Here is a tiny trained network, its code and every weight. The questions are about switching its units off for an input and a class, where a switched-off unit gives its printed mean instead of its output.

import numpy as np


def w(rows, s, z=0):
    codes = np.array(rows[::2]) - 128.0
    scale = np.full(codes.shape[1], s)
    scale[-1] = z or s
    return codes * scale


def norm(h):
    return h / np.sqrt((h * h).mean(-1, keepdims=True) + 1e-5)


def f(y):
    return y / 2 * (1 + np.tanh(0.7978845608 * (y + 0.044715 * y**3)))


def log_softmax(a):
    a = a - a.max(-1, keepdims=True)
    return a - np.log(np.exp(a).sum(-1, keepdims=True))


def net(x, mask):
    res = np.array(x, float).reshape(1, 4) / 4 @ E
    u = 0
    for l in range(3):
        y = f(norm(res) @ A[l][:, :-1].T + A[l][:, -1])
        res = res + np.where(mask[u : u + 8], y, B[l][:, -1]) @ B[l][:, :-1]
        u += 8
    return log_softmax(norm(res)[-1] @ U[:, :-1].T + U[:, -1])


A, B = {}, {}
E = w([
[82,208,140,19],'x0',
[128,146,121,145],'x1',
[130,129,127,126],'x2',
[117,169,253,158],'x3',
],0.0068)
A[0] = w([
[82,177,79,85,109],'0.n0',
[20,150,153,106,14],'0.n1',
[253,208,170,62,121],'0.n2',
[161,159,14,74,253],'0.n3',
[60,91,143,134,112],'0.n4',
[61,195,49,72,112],'0.n5',
[203,110,145,143,161],'0.n6',
[144,105,99,134,95],'0.n7',
],0.0081,0.0029)
B[0] = w([
[147,83,212,1,179],'0.n0',
[106,162,143,148,149],'0.n1',
[164,167,84,128,169],'0.n2',
[145,19,98,128,253],'0.n3',
[127,167,121,162,125],'0.n4',
[155,64,118,61,216],'0.n5',
[117,111,123,153,152],'0.n6',
[27,84,84,174,134],'0.n7',
],0.0067,0.0055)
A[1] = w([
[129,20,27,105,250],'1.n0',
[156,70,1,195,174],'1.n1',
[114,81,219,209,70],'1.n2',
[112,151,93,176,127],'1.n3',
[106,167,174,78,55],'1.n4',
[32,97,125,128,99],'1.n5',
[146,205,212,70,77],'1.n6',
[115,176,121,153,221],'1.n7',
],0.0079,0.0024)
B[1] = w([
[18,203,89,193,254],'1.n0',
[75,209,254,221,217],'1.n1',
[175,79,130,48,166],'1.n2',
[71,58,152,113,130],'1.n3',
[67,232,170,167,146],'1.n4',
[124,172,114,215,126],'1.n5',
[145,180,130,163,179],'1.n6',
[154,69,222,19,139],'1.n7',
],0.006,0.0078)
A[2] = w([
[64,125,90,67,14],'2.n0',
[144,149,162,104,132],'2.n1',
[151,76,174,62,146],'2.n2',
[162,182,164,208,68],'2.n3',
[141,156,162,181,6],'2.n4',
[178,129,162,88,74],'2.n5',
[99,8,112,152,251],'2.n6',
[243,92,203,160,119],'2.n7',
],0.012,0.0028)
B[2] = w([
[174,30,1,69,180],'2.n0',
[197,142,173,133,164],'2.n1',
[58,151,87,246,200],'2.n2',
[83,97,36,83,207],'2.n3',
[91,129,26,102,159],'2.n4',
[92,91,179,201,160],'2.n5',
[172,214,211,108,254],'2.n6',
[253,28,72,98,208],'2.n7',
],0.0065,0.0062)
U = w([
[18,132,139,247,254],'0',
[235,8,157,174,90],'1',
[67,59,41,22,96],'2',
[132,251,254,62,45],'3',
],0.016,0.0022)

Each question gives the input, the list of numbers given to net, and the class t.
The units are the neurons (one row each of A and B). Each row of codes is followed by its name. A weight is (code - 128) times the scale printed after its matrix; where a second scale follows, it is the last column's (A, B and U).
mask holds one flag per neuron, layer by layer. A switched-off neuron (its flag False) gives its mean, the last column of its row in B, instead of its output. The means were averaged over made-up inputs and are rounded, as every weight is.
A unit's drop is (log p(t) with every unit on - log p(t) with that unit switched off) / (log p(t) with every unit on - log p(t) with every unit switched off).
most important unit: the unit with the biggest drop
top k neurons: the k neurons with the biggest drops, biggest first
k most important neurons of layer l: the k neurons of layer l with the biggest drops, biggest first
drop of u: that unit's drop, to one decimal
input [0,3,-6,2], class 1: most important unit => 1.n0
input [-2,-3,7,2], class 1: top 2 neurons => 1.n0, 2.n7
input [-1,-8,-1,8], class 1: top 2 neurons => 1.n0, 2.n7
input [7,-7,3,0], class 2: top 4 neurons => 1.n1, 2.n6, 0.n5, 2.n0
input [1,5,-5,-1], class 2: top 3 neurons => 2.n0, 0.n0, 1.n0
input [-3,3,-4,1], class 1: 2 most important neurons of layer 0 => 0.n3, 0.n5
input [0,-4,-2,6], class 1: top 3 neurons => 1.n0, 2.n7, 1.n1
input [0,0,3,3], class 1: top 2 neurons => 1.n0, 1.n7
input [0,5,-3,-3], class 0: drop of 1.n0 => 3.7
input [0,-1,5,5], class 1: drop of 1.n0 => 2.0
input [-2,5,5,-6], class 0: drop of 2.n4 => 0.0
